Below is a small trained network, with its code and all its weights. Each question gives an input and a target symbol and asks what happens when units are switched off, that is, made to give their printed mean instead of their output.

import numpy as np


def w(rows, s, z=0):
    codes = np.array(rows[::2]) - 128.0
    scale = np.full(codes.shape[1], s)
    scale[-1] = z or s
    return codes * scale


def f(y):
    return y / 2 * (1 + np.tanh(0.7978845608 * (y + 0.044715 * y**3)))


def softmax(a):
    e = np.exp(a - a.max(-1, keepdims=True))
    return e / e.sum(-1, keepdims=True)


def log_softmax(a):
    a = a - a.max(-1, keepdims=True)
    return a - np.log(np.exp(a).sum(-1, keepdims=True))


def net(x, mask):
    ids = ['ΘΛΞΠΦΩαβγεζημστψ'.index(c) for c in x.split()]
    T = len(ids)
    res = E[ids] + P[:T]
    u = 0
    for l in range(2):
        r = res
        for j in range(2):
            rows = slice(4 * j, 4 * j + 4)
            q, k, v = (r @ M[l][rows].T for M in (Q, K, V))
            z = softmax(np.where(np.tri(T) > 0, q @ k.T / 4**0.5, -1e9)) @ v
            o = O[l][rows]
            res = res + np.where(mask[u + j], z, o[:, -1]) @ o[:, :-1]
        u += 2
        y = f(res @ A[l][:, :-1].T + A[l][:, -1])
        res = res + np.where(mask[u : u + 4], y, B[l][:, -1]) @ B[l][:, :-1]
        u += 4
    return log_softmax(res[-1] @ U[:, :-1].T + U[:, -1])


Q, K, V, O, A, B = {}, {}, {}, {}, {}, {}
E = w([
[140,117,56,171,68,151,99,98],'Θ',
[59,60,116,133,140,126,93,68],'Λ',
[135,144,53,67,136,127,89,128],'Ξ',
[201,82,134,135,112,195,90,55],'Π',
[135,155,68,48,73,253,140,103],'Φ',
[81,122,186,201,199,54,50,130],'Ω',
[184,85,150,159,125,88,149,217],'α',
[162,173,138,77,135,77,215,148],'β',
[170,133,166,60,187,127,142,85],'γ',
[189,114,37,52,148,161,164,104],'ε',
[166,127,165,160,174,150,47,133],'ζ',
[14,131,113,89,89,19,106,103],'η',
[37,183,89,83,124,165,144,154],'μ',
[69,197,168,157,74,141,21,45],'σ',
[116,107,50,133,171,94,116,150],'τ',
[96,203,204,113,157,121,178,107],'ψ',
],0.021)
P = w([
[152,133,105,173,142,133,68,148],'0',
[153,131,92,168,180,178,85,185],'1',
[117,137,102,198,164,144,167,11],'2',
[95,139,92,108,94,139,84,193],'3',
[97,129,108,218,148,144,200,2],'4',
[81,123,98,86,65,118,81,181],'5',
],0.0097)
Q[0] = w([
[163,85,93,107,164,168,102,235],'L0H1',
[140,163,143,121,137,106,155,197],'L0H1',
[134,223,119,164,153,170,184,2],'L0H1',
[190,40,208,134,88,137,132,192],'L0H1',
[112,58,117,96,90,107,96,161],'L0H2',
[110,160,206,101,39,106,90,149],'L0H2',
[153,99,89,113,72,20,127,159],'L0H2',
[166,176,155,173,112,184,168,152],'L0H2',
],0.0091)
K[0] = w([
[187,30,106,155,128,108,168,136],'L0H1',
[161,212,128,82,169,44,157,121],'L0H1',
[99,254,148,107,144,229,165,64],'L0H1',
[219,67,126,155,143,75,113,115],'L0H1',
[197,66,108,107,105,117,89,78],'L0H2',
[155,146,209,94,42,71,94,112],'L0H2',
[143,73,104,116,109,95,109,168],'L0H2',
[178,222,173,162,109,179,154,131],'L0H2',
],0.01)
V[0] = w([
[172,150,120,116,94,161,127,95],'L0H1',
[2,244,120,126,95,120,101,116],'L0H1',
[126,121,78,115,114,64,192,158],'L0H1',
[115,186,164,90,97,223,172,187],'L0H1',
[174,113,55,96,183,90,147,110],'L0H2',
[123,131,137,163,176,141,140,84],'L0H2',
[156,113,134,167,127,142,184,147],'L0H2',
[119,148,163,122,144,91,133,103],'L0H2',
],0.0088)
O[0] = w([
[219,62,138,132,115,150,107,117,159],'L0H1',
[81,143,160,180,143,181,100,39,254],'L0H1',
[94,150,94,93,145,60,167,66,80],'L0H1',
[144,158,153,171,74,219,215,109,156],'L0H1',
[118,135,140,172,142,170,94,221,163],'L0H2',
[141,98,180,104,91,127,127,191,151],'L0H2',
[141,68,146,137,58,31,153,90,75],'L0H2',
[148,181,254,122,112,122,137,82,118],'L0H2',
],0.0066,0.0077)
A[0] = w([
[124,103,254,84,85,133,160,75,107],'L0N1',
[163,57,149,225,77,210,45,43,85],'L0N2',
[174,118,197,216,138,158,107,97,246],'L0N3',
[130,154,140,3,135,142,126,166,253],'L0N4',
],0.0063,0.0035)
B[0] = w([
[113,148,41,206,120,153,99,255,161],'L0N1',
[59,107,55,98,54,72,115,95,245],'L0N2',
[151,188,206,118,92,221,182,214,207],'L0N3',
[185,208,147,59,170,153,234,159,173],'L0N4',
],0.0072,0.012)
Q[1] = w([
[158,130,110,226,193,36,100,108],'L1H1',
[162,91,167,137,40,87,3,119],'L1H1',
[184,60,146,90,206,89,60,143],'L1H1',
[115,188,167,141,76,253,140,126],'L1H1',
[14,84,89,95,16,166,122,231],'L1H2',
[105,61,173,39,101,108,156,106],'L1H2',
[67,232,166,92,184,114,201,82],'L1H2',
[58,88,85,155,83,192,65,114],'L1H2',
],0.0063)
K[1] = w([
[129,132,135,182,138,68,69,167],'L1H1',
[135,126,137,163,126,191,85,73],'L1H1',
[176,70,151,124,152,92,46,164],'L1H1',
[88,232,169,97,112,240,97,160],'L1H1',
[8,160,116,233,157,254,81,130],'L1H2',
[69,141,164,142,146,155,151,67],'L1H2',
[82,184,161,124,156,126,149,84],'L1H2',
[91,150,62,121,144,175,64,137],'L1H2',
],0.0074)
V[1] = w([
[109,145,62,126,139,116,144,163],'L1H1',
[101,31,144,178,110,176,99,177],'L1H1',
[90,52,53,67,188,82,169,130],'L1H1',
[81,162,140,152,183,74,182,207],'L1H1',
[166,107,122,198,196,165,112,143],'L1H2',
[64,94,108,160,86,112,118,177],'L1H2',
[91,2,107,142,102,137,152,236],'L1H2',
[86,118,164,85,97,110,153,138],'L1H2',
],0.0065)
O[1] = w([
[172,139,210,167,141,174,186,110,177],'L1H1',
[51,154,142,79,143,79,187,255,128],'L1H1',
[59,121,98,82,180,149,197,146,2],'L1H1',
[91,214,152,149,90,67,144,115,78],'L1H1',
[67,162,106,35,94,130,142,108,81],'L1H2',
[110,143,131,105,62,109,92,127,168],'L1H2',
[124,147,136,116,91,113,172,153,51],'L1H2',
[109,73,195,152,149,118,157,109,129],'L1H2',
],0.007,0.0068)
A[1] = w([
[177,82,208,13,63,249,150,60,156],'L1N1',
[84,197,246,119,231,142,147,100,94],'L1N2',
[230,65,36,134,92,83,163,146,188],'L1N3',
[2,146,140,92,84,176,72,147,3],'L1N4',
],0.0061,0.0045)
B[1] = w([
[124,106,135,185,174,105,230,254,247],'L1N1',
[198,128,87,175,125,57,51,99,190],'L1N2',
[119,107,86,54,96,51,227,75,186],'L1N3',
[196,11,130,112,215,95,142,62,209],'L1N4',
],0.0073,0.012)
U = w([
[135,96,31,131,61,106,107,104,121],'Θ',
[78,4,171,81,190,158,117,130,137],'Λ',
[139,193,52,64,123,234,59,115,133],'Ξ',
[164,22,169,106,72,95,132,169,81],'Π',
[95,52,165,191,114,183,207,154,49],'Φ',
[106,93,138,213,145,51,98,188,90],'Ω',
[59,86,194,172,94,49,210,123,254],'α',
[205,102,152,161,97,89,196,16,71],'β',
[213,70,159,147,197,143,121,143,144],'γ',
[163,87,90,52,157,184,168,55,91],'ε',
[124,128,187,45,87,176,50,197,200],'ζ',
[123,99,73,162,177,115,114,65,52],'η',
[49,146,134,209,160,253,183,54,197],'μ',
[162,41,107,214,108,167,71,169,74],'σ',
[21,152,63,197,158,124,132,195,115],'τ',
[120,183,115,199,25,126,124,138,161],'ψ',
],0.0062,0.0053)

Each question gives the input, a string of symbols that net reads in full, and the target symbol t.
The units are the heads (4 rows each of Q, K, V and O) and the neurons (one row each of A and B). Each row of codes is followed by its name. A weight is (code - 128) times the scale printed after its matrix; where a second scale follows, it is the last column's (O, A, B and U).
mask holds one flag per unit, layer by layer, with each layer's heads first. A switched-off unit (its flag False) gives its mean, the last column of its rows in O or B, instead of its output. The means were averaged over made-up inputs and are rounded, as every weight is.
A unit's drop is (log p(t) with every unit on - log p(t) with that unit switched off) / (log p(t) with every unit on - log p(t) with every unit switched off).
The circuit of an input: a set's keep is (log p(t) with only the set's units on - log p(t) with every unit switched off) / (log p(t) with every unit on - log p(t) with every unit switched off). Starting from all 12 units, units are removed one at a time, each time the one whose removal leaves the highest keep (on an exact tie, the one counted first), for as long as the keep stays at least 0.8.
circuit, biggest first: the units of the circuit, biggest drop first
k most important neurons: the k neurons with the biggest drops, biggest first
k most important neurons of layer l: the k neurons of layer l with the biggest drops, biggest first
which heads matter: for each layer, one digit per head in row order, 1 if its drop is at least 0.15 and else 0, layers parted by /
input ζ γ τ, target τ: circuit, biggest first -> [L1H1, L0H1, L1N4]
input γ ζ Ξ Ξ Θ, target Θ: circuit, biggest first -> [L0N2, L1N1]
input σ μ μ Ξ, target Ξ: 2 most important neurons -> [L1N1, L1N4]
input γ η σ Φ, target Φ: circuit, biggest first -> [L1N1, L0H1]
input Π Φ Θ, target Φ: circuit, biggest first -> [L0H1, L0N3, L1N1]
input Ω Ξ σ Φ Θ μ, target μ: circuit, biggest first -> [L0H1]
input Ω Φ Π, target Φ: which heads matter -> 10 / 00
input Θ τ α Λ, target Λ: which heads matter -> 00 / 10
input σ μ γ η, target η: which heads matter -> 11 / 00
input μ Θ γ ψ γ Π, target Π: 2 most important neurons -> [L1N3, L1N1]
input γ σ γ, target σ: circuit, biggest first -> [L0H1, L1H1, L0N1]
input Ξ τ η, target η: which heads matter -> 10 / 00
input Φ ψ γ α, target α: circuit, biggest first -> [L0H1, L1H1, L0H2]
input γ β β, target β: which heads matter -> 10 / 10
input γ ψ ε, target ψ: 2 most important neurons -> [L1N4, L0N3]
input γ η ψ Λ, target Λ: 2 most important neurons of layer 0 -> [L0N3, L0N4]
input ψ γ Ω, target ψ: most important neuron -> [L0N3]
input β Θ γ ζ Π τ, target τ: 3 most important neurons -> [L0N3, L0N2, L1N4]
input σ Π Φ Θ γ, target Φ: circuit, biggest first -> [L0H1, L1N1, L0N3]
input ψ Ω Π γ, target γ: which heads matter -> 10 / 01
input Φ τ β γ Π, target Φ: most important neuron -> [L0N3]
input μ β ε η Θ, target μ: 2 most important neurons -> [L0N3, L1N2]
input η β τ μ Φ γ, target γ: 3 most important neurons -> [L0N2, L1N2, L0N4]
input γ μ γ α ζ σ, target σ: 2 most important neurons -> [L0N3, L1N4]
input Φ α γ β, target β: 3 most important neurons of layer 0 -> [L0N4, L0N2, L0N1]
